Below are the code and all the weights of a small trained network. Each question names an input and a class and asks about switching units off, where a switched-off unit gives its printed mean instead of its output.

import numpy as np


def w(rows, s, z=0):
    codes = np.array(rows[::2]) - 128.0
    scale = np.full(codes.shape[1], s)
    scale[-1] = z or s
    return codes * scale


def norm(h):
    return h / np.sqrt((h * h).mean(-1, keepdims=True) + 1e-5)


def f(y):
    return y / 2 * (1 + np.tanh(0.7978845608 * (y + 0.044715 * y**3)))


def log_softmax(a):
    a = a - a.max(-1, keepdims=True)
    return a - np.log(np.exp(a).sum(-1, keepdims=True))


def net(x, mask):
    res = np.array(x, float).reshape(1, 8) / 4 @ E
    u = 0
    for l in range(2):
        y = f(norm(res) @ A[l][:, :-1].T + A[l][:, -1])
        res = res + np.where(mask[u : u + 9], y, B[l][:, -1]) @ B[l][:, :-1]
        u += 9
    return log_softmax(norm(res)[-1] @ U[:, :-1].T + U[:, -1])


A, B = {}, {}
E = w([
[130,129,131,130,128,127,126,126],'x0',
[132,133,177,118,88,159,159,156],'x1',
[114,119,105,149,89,134,156,81],'x2',
[102,241,140,126,152,88,149,123],'x3',
[140,133,142,131,126,130,119,118],'x4',
[123,124,122,127,128,126,131,132],'x5',
[183,145,57,2,63,96,124,125],'x6',
[127,128,130,125,127,129,127,127],'x7',
],0.009)
A[0] = w([
[97,186,157,150,191,144,102,160,255],'0.n1',
[154,97,168,124,167,82,83,215,61],'0.n2',
[127,87,49,140,225,100,35,41,69],'0.n3',
[111,9,162,140,117,192,71,128,110],'0.n4',
[194,34,97,135,104,155,100,147,51],'0.n5',
[182,111,182,91,195,72,73,204,58],'0.n6',
[54,231,159,115,149,66,128,112,75],'0.n7',
[149,112,215,119,49,207,221,204,56],'0.n8',
[66,95,128,143,48,127,142,1,87],'0.n9',
],0.0083,0.0054)
B[0] = w([
[75,89,125,168,108,113,181,68,255],'0.n1',
[138,166,78,193,138,196,147,141,148],'0.n2',
[160,102,125,152,69,35,177,209,187],'0.n3',
[46,175,126,136,97,103,111,101,243],'0.n4',
[87,224,150,103,41,142,67,97,195],'0.n5',
[157,173,63,181,103,200,163,210,164],'0.n6',
[114,177,91,116,5,120,95,125,210],'0.n7',
[159,117,117,139,119,40,161,192,217],'0.n8',
[156,167,65,190,177,190,146,192,179],'0.n9',
],0.012,0.0063)
A[1] = w([
[58,26,131,159,159,116,105,72,151],'1.n1',
[147,153,65,179,151,163,186,129,165],'1.n2',
[65,177,89,161,83,186,184,117,172],'1.n3',
[102,12,144,136,79,171,14,192,65],'1.n4',
[132,60,141,178,180,196,89,172,2],'1.n5',
[209,189,83,72,144,173,116,131,121],'1.n6',
[113,125,92,118,120,205,150,191,148],'1.n7',
[197,116,87,31,105,124,68,149,75],'1.n8',
[176,121,190,128,106,43,178,183,72],'1.n9',
],0.011,0.0048)
B[1] = w([
[124,84,144,53,141,143,196,102,160],'1.n1',
[236,97,135,145,155,213,140,189,177],'1.n2',
[163,143,129,57,175,126,37,134,255],'1.n3',
[197,190,97,78,137,7,22,102,133],'1.n4',
[142,178,175,175,98,138,116,173,126],'1.n5',
[109,48,182,164,176,166,97,142,166],'1.n6',
[178,146,97,203,156,155,66,128,155],'1.n7',
[85,109,168,156,204,176,218,65,177],'1.n8',
[121,50,74,188,64,71,163,146,160],'1.n9',
],0.011,0.013)
U = w([
[58,241,161,36,85,79,7,49,154],'0',
[70,53,219,85,203,190,199,47,255],'1',
[226,179,68,185,194,224,83,210,16],'2',
[118,80,77,180,42,15,188,196,50],'3',
],0.015,0.0037)

Each question gives the input, the list of numbers given to net, and the class t.
The units are the neurons (one row each of A and B). Each row of codes is followed by its name. A weight is (code - 128) times the scale printed after its matrix; where a second scale follows, it is the last column's (A, B and U).
mask holds one flag per neuron, layer by layer. A switched-off neuron (its flag False) gives its mean, the last column of its row in B, instead of its output. The means were averaged over made-up inputs and are rounded, as every weight is.
A unit's drop is (log p(t) with every unit on - log p(t) with that unit switched off) / (log p(t) with every unit on - log p(t) with every unit switched off).
The circuit of an input: a set's keep is (log p(t) with only the set's units on - log p(t) with every unit switched off) / (log p(t) with every unit on - log p(t) with every unit switched off). Starting from the 12 units with the biggest drops (on a tie, the unit counted first), units are removed one at a time, each time the one whose removal leaves the highest keep (on an exact tie, the one counted first), for as long as the keep stays at least 0.8.
circuit, biggest first: the units of the circuit, biggest drop first
k most important neurons: the k neurons with the biggest drops, biggest first
k most important neurons of layer l: the k neurons of layer l with the biggest drops, biggest first
drop of u: that unit's drop, to one decimal
input [-7,8,2,-1,-2,-8,-5,3], class 3: most important neuron	0.n8
input [3,-8,-7,7,4,1,1,-6], class 3: 4 most important neurons of layer 0	0.n3, 0.n5, 0.n4, 0.n9
input [6,-8,8,3,3,-5,6,-5], class 2: 4 most important neurons	0.n9, 0.n8, 1.n2, 0.n1
input [4,5,-5,-2,-8,3,5,2], class 1: 3 most important neurons	1.n8, 0.n3, 0.n1
input [4,5,-2,-8,6,-7,8,-6], class 0: 2 most important neurons	0.n5, 1.n4
input [2,8,-6,-3,-5,-8,-2,-1], class 3: 2 most important neurons	0.n8, 1.n9
input [-5,7,7,-2,6,-1,-5,2], class 2: 2 most important neurons of layer 0	0.n9, 0.n3
input [-3,4,-2,-4,1,7,2,-7], class 0: 2 most important neurons	0.n5, 0.n4
input [-4,-3,-3,7,0,-6,8,-8], class 1: 2 most important neurons of layer 1	1.n8, 1.n6
input [6,3,7,6,-5,-8,0,-5], class 2: 2 most important neurons of layer 0	0.n9, 0.n4
input [-4,-1,5,-6,8,-6,5,7], class 0: 2 most important neurons of layer 0	0.n5, 0.n6
input [0,6,3,-6,2,0,-4,-6], class 0: 2 most important neurons	0.n4, 0.n3
input [-1,-5,6,3,2,-6,-7,-7], class 1: 3 most important neurons	1.n1, 0.n1, 0.n6
input [-5,8,-7,0,-5,-1,8,4], class 1: 2 most important neurons	1.n8, 0.n3
input [-1,1,0,3,-4,6,-2,-5], class 0: circuit, biggest first	0.n7
input [1,6,0,3,-1,5,-6,-7], class 1: 2 most important neurons of layer 0	0.n1, 0.n3
input [-8,6,7,-1,7,0,-4,7], class 2: 3 most important neurons	0.n9, 0.n3, 1.n2
input [3,-7,-6,8,8,-4,-5,-6], class 0: 3 most important neurons	0.n7, 0.n8, 0.n9
input [8,8,-7,-3,-1,-1,-5,-4], class 3: 3 most important neurons	0.n8, 0.n9, 1.n9
input [6,-8,-7,-3,-3,6,8,-8], class 1: circuit, biggest first	1.n8
input [8,8,8,-6,3,0,4,-2], class 2: 2 most important neurons	0.n9, 0.n3
input [-8,-6,7,-6,3,8,5,5], class 2: 3 most important neurons of layer 0	0.n9, 0.n7, 0.n1
input [1,5,6,5,-3,1,2,-1], class 2: 3 most important neurons of layer 0	0.n9, 0.n4, 0.n5
input [0,8,7,-2,3,-2,-5,0], class 3: drop of 0.n6	0.6
input [-6,-6,0,-3,1,-7,-4,-2], class 3: drop of 0.n3	2.6
